Below are the code and all the weights of a small trained network. Each question names an input and a target symbol and asks about switching units off, where a switched-off unit gives its printed mean instead of its output.

import numpy as np


def w(rows, s, z=0):
    codes = np.array(rows[::2]) - 128.0
    scale = np.full(codes.shape[1], s)
    scale[-1] = z or s
    return codes * scale


def norm(h):
    return h / np.sqrt((h * h).mean(-1, keepdims=True) + 1e-5)


def f(y):
    return y / 2 * (1 + np.tanh(0.7978845608 * (y + 0.044715 * y**3)))


def softmax(a):
    e = np.exp(a - a.max(-1, keepdims=True))
    return e / e.sum(-1, keepdims=True)


def log_softmax(a):
    a = a - a.max(-1, keepdims=True)
    return a - np.log(np.exp(a).sum(-1, keepdims=True))


def net(x, mask):
    ids = ['ΘΠΩβγεημστ'.index(c) for c in x.split()]
    T = len(ids)
    res = E[ids] + P[:T]
    r = norm(res)
    for j in range(3):
        rows = slice(4 * j, 4 * j + 4)
        q, k, v = (r @ M[0][rows].T for M in (Q, K, V))
        z = softmax(np.where(np.tri(T) > 0, q @ k.T / 4**0.5, -1e9)) @ v
        o = O[0][rows]
        res = res + np.where(mask[j], z, o[:, -1]) @ o[:, :-1]
    y = f(norm(res) @ A[0][:, :-1].T + A[0][:, -1])
    res = res + np.where(mask[3:7], y, B[0][:, -1]) @ B[0][:, :-1]
    return log_softmax(norm(res)[-1] @ U[:, :-1].T + U[:, -1])


Q, K, V, O, A, B = {}, {}, {}, {}, {}, {}
E = w([
[105,171,135,146,77,110,101,123,80,66,159],'Θ',
[122,184,73,102,144,163,41,154,62,154,80],'Π',
[143,187,124,120,81,122,170,140,110,99,147],'Ω',
[150,147,117,116,44,174,103,107,125,109,119],'β',
[186,211,128,132,133,174,70,121,112,146,147],'γ',
[88,202,161,78,109,182,100,147,93,149,143],'ε',
[131,208,117,68,160,162,133,150,103,173,107],'η',
[152,180,73,108,58,187,148,144,115,179,218],'μ',
[150,165,104,115,143,135,103,173,3,165,185],'σ',
[85,209,63,121,100,133,93,135,121,123,154],'τ',
],0.017)
P = w([
[128,77,136,131,135,99,134,132,162,105,119],'0',
[186,138,115,116,149,212,132,217,75,62,120],'1',
[158,209,6,108,175,146,150,66,51,166,103],'2',
[166,144,131,91,82,114,120,171,103,148,112],'3',
[94,68,179,93,149,187,63,104,139,172,167],'4',
[134,147,173,177,103,122,138,154,161,149,123],'5',
[183,116,136,160,156,213,211,119,85,118,140],'6',
[154,135,108,71,128,150,124,120,105,72,139],'7',
[131,152,137,135,158,84,150,52,78,143,119],'8',
[148,151,137,92,115,120,122,172,92,116,86],'9',
[86,46,133,164,132,174,133,191,164,155,104],'10',
],0.023)
Q[0] = w([
[136,144,105,160,129,127,174,71,88,140,99],'h0',
[152,152,118,116,122,76,112,126,147,139,133],'h0',
[144,156,147,126,121,126,127,93,95,137,147],'h0',
[145,135,135,145,133,165,133,191,150,87,127],'h0',
[100,51,147,140,179,183,108,177,139,126,129],'h1',
[137,117,121,188,181,180,189,82,95,127,87],'h1',
[172,175,151,105,85,133,93,210,111,111,116],'h1',
[109,81,126,133,120,109,94,62,103,183,138],'h1',
[117,105,92,119,140,37,141,55,141,162,122],'h2',
[139,191,92,163,139,130,197,64,89,121,72],'h2',
[94,2,117,190,202,175,192,40,132,166,131],'h2',
[128,148,185,92,160,93,101,26,103,152,149],'h2',
],0.036)
K[0] = w([
[140,129,154,128,79,63,109,142,160,182,116],'h0',
[89,135,156,160,152,128,117,111,145,116,108],'h0',
[136,175,111,147,103,153,130,149,103,144,84],'h0',
[134,160,103,68,120,153,126,101,94,109,122],'h0',
[129,157,89,17,138,163,90,111,53,62,167],'h1',
[130,174,164,54,42,65,105,166,92,202,130],'h1',
[186,64,20,92,172,67,121,143,153,85,158],'h1',
[101,153,155,173,101,201,141,170,109,140,145],'h1',
[113,160,142,244,176,102,124,44,167,173,120],'h2',
[168,112,161,109,36,60,88,131,129,214,112],'h2',
[206,252,184,125,119,204,70,21,61,159,163],'h2',
[108,120,178,253,134,200,142,167,146,180,106],'h2',
],0.028)
V[0] = w([
[84,193,158,120,190,112,78,152,85,126,87],'h0',
[188,118,148,91,141,198,173,96,149,164,60],'h0',
[92,172,119,119,151,108,232,160,184,112,105],'h0',
[192,113,139,95,152,143,158,138,89,205,224],'h0',
[102,110,80,117,131,132,124,168,98,184,183],'h1',
[254,116,147,100,149,115,47,107,208,130,142],'h1',
[171,96,120,190,129,168,45,64,97,136,73],'h1',
[241,151,8,190,91,92,170,106,111,114,149],'h1',
[119,136,114,194,160,26,146,103,35,91,141],'h2',
[20,115,75,122,140,171,126,120,82,184,109],'h2',
[125,119,154,125,158,118,7,133,196,112,107],'h2',
[74,120,252,73,136,127,166,162,81,119,103],'h2',
],0.035)
O[0] = w([
[187,125,115,60,127,123,123,141,157,92,184,253],'h0',
[156,85,141,167,115,124,162,100,78,72,90,178],'h0',
[141,141,124,170,220,142,175,127,148,93,154,71],'h0',
[113,98,155,112,79,211,172,145,169,138,65,220],'h0',
[137,85,85,162,130,110,114,104,146,104,116,150],'h1',
[157,214,170,123,202,141,88,141,101,114,202,250],'h1',
[185,175,137,187,158,168,160,151,131,164,128,86],'h1',
[156,164,135,165,183,6,169,153,152,129,79,214],'h1',
[151,81,148,120,120,154,227,167,96,97,175,66],'h2',
[142,156,128,196,145,134,150,46,85,96,148,51],'h2',
[150,83,158,148,70,108,126,101,162,170,47,153],'h2',
[95,164,177,178,124,73,105,185,50,128,132,132],'h2',
],0.024,0.02)
A[0] = w([
[156,186,127,160,135,107,107,115,80,148,185,172],'n0',
[114,65,96,222,158,131,170,96,43,2,199,1],'n1',
[152,92,191,125,87,185,177,145,101,144,165,48],'n2',
[15,119,120,180,190,139,169,140,137,135,140,79],'n3',
],0.05,0.0026)
B[0] = w([
[114,57,149,110,83,84,225,83,53,92,127,202],'n0',
[238,43,40,165,239,182,84,245,17,230,58,255],'n1',
[87,251,30,160,138,122,96,77,108,107,98,211],'n2',
[180,176,179,166,121,245,154,44,86,164,224,154],'n3',
],0.024)
U = w([
[81,48,188,28,67,119,194,233,154,132,169,165],'Θ',
[206,23,171,45,38,184,220,56,147,110,115,185],'Π',
[132,186,205,137,184,175,129,119,126,2,231,255],'Ω',
[71,148,194,143,120,56,116,88,99,142,42,96],'β',
[218,188,209,42,79,200,77,166,218,177,108,32],'γ',
[72,115,160,48,75,201,8,83,97,74,163,132],'ε',
[173,68,67,123,167,195,85,171,94,143,121,148],'η',
[147,186,121,188,107,236,107,14,173,138,126,138],'μ',
[94,229,37,65,57,181,172,156,107,98,106,47],'σ',
[133,143,54,82,199,85,42,62,205,51,175,97],'τ',
],0.0054,0.0031)

Each question gives the input, a string of symbols that net reads in full, and the target symbol t.
The units are the heads (4 rows each of Q, K, V and O) and the neurons (one row each of A and B). Each row of codes is followed by its name. A weight is (code - 128) times the scale printed after its matrix; where a second scale follows, it is the last column's (O, A, B and U).
mask holds one flag per unit, heads first, then neurons. A switched-off unit (its flag False) gives its mean, the last column of its rows in O or B, instead of its output. The means were averaged over made-up inputs and are rounded, as every weight is.
A unit's drop is (log p(t) with every unit on - log p(t) with that unit switched off) / (log p(t) with every unit on - log p(t) with every unit switched off).
The circuit of an input: a set's keep is (log p(t) with only the set's units on - log p(t) with every unit switched off) / (log p(t) with every unit on - log p(t) with every unit switched off). Starting from all 7 units, units are removed one at a time, each time the one whose removal leaves the highest keep (on an exact tie, the one counted first), for as long as the keep stays at least 0.8.
circuit, biggest first: the units of the circuit, biggest drop first
unit that matters most: the unit with the biggest drop
k most important neurons: the k neurons with the biggest drops, biggest first
heads that matter: for each layer, one digit per head in row order, 1 if its drop is at least 0.15 and else 0, layers parted by /
input γ γ η τ γ ε Π σ Θ μ, target Ω: heads that matter -> 010
input τ γ η η ε ε ε σ Θ, target ε: circuit, biggest first -> [h1; h2]
input Θ γ ε, target Θ: heads that matter -> 101
input Π Π γ β γ η η ε, target μ: heads that matter -> 011
input Θ μ β β Π Ω γ β η μ, target σ: circuit, biggest first -> [n2; h2]
input Θ β μ γ Ω η, target σ: circuit, biggest first -> [n2; h2]
input ε Θ ε β η μ Π Ω Π, target μ: circuit, biggest first -> [h0; n3]
input Ω μ γ γ Π Ω η β η ε η, target β: circuit, biggest first -> [h0; n1]
input γ β γ Π η β ε, target Π: unit that matters most -> h2
input γ β Π σ γ Ω γ, target σ: heads that matter -> 101
input μ Ω η η Θ γ η μ, target τ: circuit, biggest first -> [h2; h1]
input ε γ Θ μ η Θ Θ ε μ ε, target β: heads that matter -> 001
input Π η γ Θ μ τ Π μ η β Θ, target μ: heads that matter -> 101
input Θ τ Ω, target Θ: unit that matters most -> h0
input Π γ ε η γ τ, target μ: circuit, biggest first -> [h1; h2]
input η β Π τ, target ε: heads that matter -> 010
input η Π γ τ ε Θ β, target τ: heads that matter -> 111
input σ τ η η Π, target τ: heads that matter -> 111
input ε Π γ β η γ γ γ μ, target γ: heads that matter -> 011
input η ε Π γ, target ε: circuit, biggest first -> [h1]
input γ Θ η τ σ, target Θ: circuit, biggest first -> [h2; n1; h1]
input η Θ γ τ γ σ τ Θ γ τ η, target Θ: circuit, biggest first -> [h2; n1]
input β β η μ ε γ β τ μ η, target γ: 2 most important neurons -> [n1; n2]
input Π γ Ω σ ε, target γ: 3 most important neurons -> [n1; n2; n0]
input η σ γ β β, target σ: circuit, biggest first -> [h0; h2; n2]
